Below is a small trained network, with its code and all its weights. Each question gives an input and a class and asks what happens when units are switched off, that is, made to give their printed mean instead of their output.

import numpy as np


def w(rows, s, z=0):
    codes = np.array(rows[::2]) - 128.0
    scale = np.full(codes.shape[1], s)
    scale[-1] = z or s
    return codes * scale


def norm(h):
    return h / np.sqrt((h * h).mean(-1, keepdims=True) + 1e-5)


def f(y):
    return np.maximum(y, 0)


def log_softmax(a):
    a = a - a.max(-1, keepdims=True)
    return a - np.log(np.exp(a).sum(-1, keepdims=True))


def net(x, mask):
    res = np.array(x, float).reshape(1, 5) / 4 @ E
    u = 0
    for l in range(3):
        y = f(norm(res) @ A[l][:, :-1].T + A[l][:, -1])
        res = res + np.where(mask[u : u + 9], y, B[l][:, -1]) @ B[l][:, :-1]
        u += 9
    return log_softmax(norm(res)[-1] @ U[:, :-1].T + U[:, -1])


A, B = {}, {}
E = w([
[188,175,38,70,222],'x0',
[120,147,163,158,182],'x1',
[1,132,39,180,111],'x2',
[141,134,132,177,162],'x3',
[142,250,145,146,22],'x4',
],0.0075)
A[0] = w([
[34,251,54,148,145,103],'0.n1',
[168,160,196,129,73,43],'0.n2',
[134,166,99,83,255,198],'0.n3',
[152,186,68,145,196,220],'0.n4',
[203,50,254,125,75,103],'0.n5',
[213,6,146,150,125,134],'0.n6',
[206,140,218,61,117,254],'0.n7',
[85,178,120,234,231,19],'0.n8',
[135,55,40,168,123,204],'0.n9',
],0.007,0.0038)
B[0] = w([
[182,52,86,101,66,215],'0.n1',
[95,144,152,217,86,159],'0.n2',
[184,65,126,88,102,253],'0.n3',
[116,109,51,89,39,237],'0.n4',
[182,54,99,221,52,215],'0.n5',
[154,81,204,86,173,201],'0.n6',
[223,96,119,254,226,253],'0.n7',
[117,114,126,144,104,171],'0.n8',
[67,126,191,117,183,212],'0.n9',
],0.007,0.0059)
A[1] = w([
[15,132,151,141,159,151],'1.n1',
[144,119,146,107,204,110],'1.n2',
[136,72,121,91,131,176],'1.n3',
[159,153,70,165,96,101],'1.n4',
[132,73,134,165,98,255],'1.n5',
[145,139,76,135,120,218],'1.n6',
[244,143,111,83,205,27],'1.n7',
[74,142,112,163,140,111],'1.n8',
[77,119,69,106,145,178],'1.n9',
],0.011,0.0034)
B[1] = w([
[116,176,169,111,176,170],'1.n1',
[195,104,143,96,163,170],'1.n2',
[184,82,134,219,173,210],'1.n3',
[118,142,191,131,80,180],'1.n4',
[143,160,150,186,164,255],'1.n5',
[45,124,2,61,94,194],'1.n6',
[183,225,70,77,107,219],'1.n7',
[64,159,148,50,123,148],'1.n8',
[61,20,170,151,144,191],'1.n9',
],0.0081)
A[2] = w([
[89,153,125,124,109,113],'2.n1',
[104,193,73,105,104,173],'2.n2',
[31,117,151,177,121,116],'2.n3',
[196,184,117,79,137,94],'2.n4',
[75,220,101,96,146,160],'2.n5',
[151,158,8,70,164,252],'2.n6',
[82,151,125,107,57,157],'2.n7',
[108,91,197,68,71,234],'2.n8',
[221,219,82,121,162,136],'2.n9',
],0.012,0.004)
B[2] = w([
[147,161,170,108,91,145],'2.n1',
[107,89,106,134,4,174],'2.n2',
[94,245,138,2,138,199],'2.n3',
[100,226,98,126,114,181],'2.n4',
[96,65,155,88,84,148],'2.n5',
[77,22,126,68,192,254],'2.n6',
[155,128,230,124,73,175],'2.n7',
[135,135,188,183,233,169],'2.n8',
[112,224,40,119,81,221],'2.n9',
],0.0072,0.0085)
U = w([
[213,71,231,224,134,135],'0',
[189,115,106,60,192,205],'1',
[24,133,242,133,201,250],'2',
[40,39,76,125,198,56],'3',
[156,152,238,241,110,213],'4',
[116,218,39,117,54,35],'5',
[71,223,255,102,33,27],'6',
[64,51,127,81,85,142],'7',
],0.0096,0.0022)

Each question gives the input, the list of numbers given to net, and the class t.
The units are the neurons (one row each of A and B). Each row of codes is followed by its name. A weight is (code - 128) times the scale printed after its matrix; where a second scale follows, it is the last column's (A, B and U).
mask holds one flag per neuron, layer by layer. A switched-off neuron (its flag False) gives its mean, the last column of its row in B, instead of its output. The means were averaged over made-up inputs and are rounded, as every weight is.
A unit's drop is (log p(t) with every unit on - log p(t) with that unit switched off) / (log p(t) with every unit on - log p(t) with every unit switched off).
The circuit of an input: a set's keep is (log p(t) with only the set's units on - log p(t) with every unit switched off) / (log p(t) with every unit on - log p(t) with every unit switched off). Starting from the 12 units with the biggest drops (on a tie, the unit counted first), units are removed one at a time, each time the one whose removal leaves the highest keep (on an exact tie, the one counted first), for as long as the keep stays at least 0.8.
circuit, biggest first: the units of the circuit, biggest drop first
k most important neurons: the k neurons with the biggest drops, biggest first
top k neurons in layer l: the k neurons of layer l with the biggest drops, biggest first
drop of u: that unit's drop, to one decimal
input [0,-5,-6,-5,-2], class 0: circuit, biggest first : [0.n5; 2.n3]
input [8,1,-6,1,6], class 5: circuit, biggest first : [2.n9]
input [0,0,-3,-8,7], class 4: circuit, biggest first : [0.n2; 0.n7]
input [4,5,-8,2,4], class 5: circuit, biggest first : [2.n9; 1.n7]
input [1,-5,-8,-6,2], class 5: circuit, biggest first : [2.n9; 1.n7]
input [-5,7,3,6,3], class 6: circuit, biggest first : [2.n3; 0.n7]
input [3,7,1,-7,6], class 7: 2 most important neurons : [1.n6; 2.n6]
input [0,4,-5,-5,5], class 4: 2 most important neurons : [0.n2; 0.n5]
input [0,1,8,2,6], class 6: 2 most important neurons : [2.n7; 1.n4]
input [-8,5,8,7,2], class 6: 2 most important neurons : [2.n3; 2.n6]
input [0,-6,5,-3,8], class 6: top 2 neurons in layer 1 : [1.n4; 1.n7]
input [6,0,-5,2,1], class 5: 3 most important neurons : [2.n9; 1.n7; 2.n4]
input [1,-8,6,8,8], class 7: 2 most important neurons : [1.n6; 0.n1]
input [5,-6,-5,3,4], class 5: circuit, biggest first : [2.n9]
input [-4,3,0,-7,6], class 4: top 2 neurons in layer 1 : [1.n6; 1.n7]
input [-3,2,8,7,1], class 6: 2 most important neurons : [2.n3; 2.n6]
input [-1,7,5,-4,-7], class 2: drop of 0.n7 : 0.1
input [0,-3,3,-6,-8], class 2: drop of 0.n9 : 0.2
input [-3,-1,6,0,-1], class 2: drop of 1.n9 : 0.1
input [1,-2,-7,6,6], class 5: circuit, biggest first : [2.n9]
input [-2,-8,8,-2,8], class 6: drop of 0.n1 : -0.1
